Here is a tiny trained network, its code and every weight. The questions are about switching its units off for an input and a class, where a switched-off unit gives its printed mean instead of its output.

import numpy as np


def w(rows, s, z=0):
    codes = np.array(rows[::2]) - 128.0
    scale = np.full(codes.shape[1], s)
    scale[-1] = z or s
    return codes * scale


def norm(h):
    return h / np.sqrt((h * h).mean(-1, keepdims=True) + 1e-5)


def f(y):
    return y / 2 * (1 + np.tanh(0.7978845608 * (y + 0.044715 * y**3)))


def log_softmax(a):
    a = a - a.max(-1, keepdims=True)
    return a - np.log(np.exp(a).sum(-1, keepdims=True))


def net(x, mask):
    res = np.array(x, float).reshape(1, 7) / 4 @ E
    u = 0
    for l in range(3):
        y = f(norm(res) @ A[l][:, :-1].T + A[l][:, -1])
        res = res + np.where(mask[u : u + 8], y, B[l][:, -1]) @ B[l][:, :-1]
        u += 8
    return log_softmax(norm(res)[-1] @ U[:, :-1].T + U[:, -1])


A, B = {}, {}
E = w([
[153,110,153,149,133,112,101,83,125,176,79,108],'x0',
[121,158,102,129,153,137,134,156,84,121,62,111],'x1',
[127,100,123,139,135,137,127,124,122,118,136,105],'x2',
[162,96,119,136,94,144,97,152,151,93,103,150],'x3',
[136,107,224,92,135,163,158,102,78,84,106,169],'x4',
[196,201,150,149,187,64,123,110,169,43,127,98],'x5',
[170,84,133,147,144,131,254,155,199,152,105,136],'x6',
],0.0075)
A[0] = w([
[184,55,87,151,22,190,87,166,119,97,98,157,121],'0.n0',
[59,144,85,80,208,166,144,188,163,40,193,168,65],'0.n1',
[201,80,133,162,141,116,95,50,86,223,95,82,3],'0.n2',
[76,106,109,106,122,118,171,253,94,76,227,136,27],'0.n3',
[159,178,62,75,152,146,158,205,34,127,31,78,50],'0.n4',
[153,101,148,110,69,102,120,45,185,139,251,175,74],'0.n5',
[64,168,116,87,177,148,225,40,57,218,206,48,239],'0.n6',
[87,133,168,54,64,77,79,107,112,61,146,107,171],'0.n7',
],0.0058,0.0019)
B[0] = w([
[144,164,172,129,88,2,66,177,68,133,103,169,205],'0.n0',
[204,175,155,133,100,136,110,19,138,158,29,179,192],'0.n1',
[144,134,169,242,79,175,92,40,138,151,82,129,181],'0.n2',
[140,134,203,232,86,146,62,33,173,198,104,140,177],'0.n3',
[29,18,114,182,201,88,106,59,162,68,132,172,204],'0.n4',
[22,60,38,181,237,115,128,133,64,19,5,169,214],'0.n5',
[178,92,133,109,36,40,41,201,128,94,67,163,255],'0.n6',
[99,185,122,119,156,174,128,157,134,157,72,23,214],'0.n7',
],0.0074,0.0039)
A[1] = w([
[199,123,160,132,28,104,63,122,127,125,61,104,120],'1.n0',
[201,206,154,193,205,136,169,88,113,57,219,100,157],'1.n1',
[105,107,195,116,139,210,144,123,92,76,96,72,10],'1.n2',
[143,77,162,159,172,90,228,145,173,179,135,140,110],'1.n3',
[109,55,139,246,188,93,65,43,142,86,34,129,101],'1.n4',
[187,71,137,162,108,209,253,130,113,156,191,79,3],'1.n5',
[107,124,5,222,128,136,94,138,119,148,126,80,102],'1.n6',
[149,172,172,137,119,76,120,227,100,88,68,121,85],'1.n7',
],0.0056,0.0019)
B[1] = w([
[185,187,191,145,132,102,195,163,142,120,226,138,184],'1.n0',
[98,21,149,190,143,163,63,202,159,255,124,151,161],'1.n1',
[134,96,129,26,138,105,219,122,93,204,166,179,136],'1.n2',
[78,206,55,178,75,179,109,147,51,47,89,135,156],'1.n3',
[50,165,119,89,107,153,136,66,175,62,162,118,246],'1.n4',
[156,143,112,157,134,141,182,221,116,107,95,66,130],'1.n5',
[158,92,142,18,164,142,197,108,145,161,196,172,170],'1.n6',
[115,74,129,119,110,78,177,190,203,71,186,118,160],'1.n7',
],0.007,0.011)
A[2] = w([
[146,158,16,114,110,171,120,132,194,179,207,145,140],'2.n0',
[121,171,147,59,125,157,78,130,65,120,194,68,134],'2.n1',
[162,112,156,166,253,117,66,154,232,51,115,75,125],'2.n2',
[91,192,78,75,129,235,22,146,104,118,133,22,134],'2.n3',
[139,142,115,163,98,132,175,151,149,51,133,178,131],'2.n4',
[159,147,147,15,102,85,165,132,166,124,165,140,211],'2.n5',
[171,162,163,172,119,201,102,71,177,148,115,104,254],'2.n6',
[85,74,255,67,121,231,199,149,89,87,140,145,111],'2.n7',
],0.007,0.0012)
B[2] = w([
[140,182,177,90,231,128,169,104,58,115,121,118,182],'2.n0',
[186,104,80,186,131,157,191,162,182,133,70,82,167],'2.n1',
[111,72,140,127,66,118,96,161,45,169,149,190,254],'2.n2',
[134,109,107,166,98,157,193,151,157,119,84,132,182],'2.n3',
[117,173,120,82,114,152,81,127,120,126,113,2,207],'2.n4',
[106,122,117,137,142,118,189,142,176,131,191,65,176],'2.n5',
[107,199,162,113,70,168,209,129,116,177,141,168,163],'2.n6',
[135,164,55,135,201,96,110,102,150,189,182,116,210],'2.n7',
],0.0083,0.0071)
U = w([
[26,53,70,162,178,135,93,50,115,60,81,175,124],'0',
[117,46,170,197,93,130,85,193,71,248,153,205,136],'1',
[153,230,198,184,78,173,136,11,152,191,112,134,103],'2',
[70,139,131,154,112,142,155,147,145,145,169,78,255],'3',
[181,145,57,195,111,194,155,168,115,113,32,21,112],'4',
[175,124,159,117,93,26,92,154,151,68,169,79,96],'5',
[175,146,92,71,254,113,171,81,108,201,201,110,95],'6',
[216,27,176,43,145,219,103,81,155,112,122,77,24],'7',
],0.0089,0.0073)

Each question gives the input, the list of numbers given to net, and the class t.
The units are the neurons (one row each of A and B). Each row of codes is followed by its name. A weight is (code - 128) times the scale printed after its matrix; where a second scale follows, it is the last column's (A, B and U).
mask holds one flag per neuron, layer by layer. A switched-off neuron (its flag False) gives its mean, the last column of its row in B, instead of its output. The means were averaged over made-up inputs and are rounded, as every weight is.
A unit's drop is (log p(t) with every unit on - log p(t) with that unit switched off) / (log p(t) with every unit on - log p(t) with every unit switched off).
The circuit of an input: a set's keep is (log p(t) with only the set's units on - log p(t) with every unit switched off) / (log p(t) with every unit on - log p(t) with every unit switched off). Starting from the 12 units with the biggest drops (on a tie, the unit counted first), units are removed one at a time, each time the one whose removal leaves the highest keep (on an exact tie, the one counted first), for as long as the keep stays at least 0.8.
circuit, biggest first: the units of the circuit, biggest drop first
unit that matters most: the unit with the biggest drop
top k neurons: the k neurons with the biggest drops, biggest first
top k neurons in layer l: the k neurons of layer l with the biggest drops, biggest first
input [-3,2,-3,-2,5,6,-7], class 4: top 2 neurons : (0.n7; 2.n1)
input [0,-2,-5,-4,0,1,6], class 4: top 2 neurons : (1.n3; 0.n0)
input [-6,-3,3,2,8,-1,-3], class 6: unit that matters most : 1.n2
input [-6,-2,2,3,5,1,6], class 2: circuit, biggest first : (0.n3; 0.n1)
input [4,2,-3,0,0,8,8], class 1: circuit, biggest first : (1.n1; 2.n2)
input [0,-3,-3,7,-6,-2,5], class 5: top 2 neurons : (0.n0; 1.n4)
input [4,-3,-3,7,6,-2,-6], class 5: top 4 neurons : (0.n0; 1.n7; 1.n6; 1.n0)
input [-8,0,-1,3,8,0,-7], class 2: circuit, biggest first : (0.n1; 0.n3)
input [1,-7,-1,5,2,-3,4], class 0: top 2 neurons in layer 0 : (0.n5; 0.n6)
input [4,-1,2,-2,-7,-5,8], class 4: top 2 neurons : (1.n3; 2.n2)
input [-4,5,1,4,-8,7,1], class 6: circuit, biggest first : (2.n0; 1.n6)
input [7,-4,6,3,-4,4,1], class 2: top 2 neurons in layer 1 : (1.n4; 1.n7)
input [3,6,-6,-7,0,5,-3], class 5: top 4 neurons : (0.n6; 0.n5; 1.n7; 1.n3)
input [3,6,-3,4,-3,7,7], class 1: circuit, biggest first : (2.n2)
input [0,3,-3,6,6,2,3], class 5: circuit, biggest first : (0.n0; 1.n7)
input [5,6,-5,7,-8,3,6], class 6: top 4 neurons : (1.n6; 2.n0; 0.n6; 0.n5)
input [-8,2,-2,8,-7,1,4], class 2: top 3 neurons : (0.n3; 0.n1; 0.n6)
input [-8,5,0,8,-8,3,5], class 2: circuit, biggest first : (0.n1; 0.n3; 0.n5)
input [-8,2,7,-5,-3,-1,-5], class 2: top 2 neurons in layer 0 : (0.n3; 0.n1)
input [6,0,-4,1,-8,7,-4], class 6: top neuron : (1.n6)
input [2,8,-6,6,-2,0,8], class 0: top 2 neurons : (0.n4; 1.n0)
input [-5,-4,-3,-5,4,8,5], class 1: top 2 neurons : (1.n1; 2.n2)
input [5,5,4,0,1,4,2], class 0: top 3 neurons in layer 0 : (0.n4; 0.n1; 0.n3)
input [-6,-2,7,-6,8,-3,-6], class 6: top 4 neurons : (2.n7; 1.n2; 0.n0; 1.n4)
input [-2,-5,2,5,-6,3,-8], class 4: top 3 neurons in layer 0 : (0.n4; 0.n7; 0.n6)
input [4,-8,-2,4,8,-2,7], class 0: top 2 neurons : (0.n5; 1.n3)
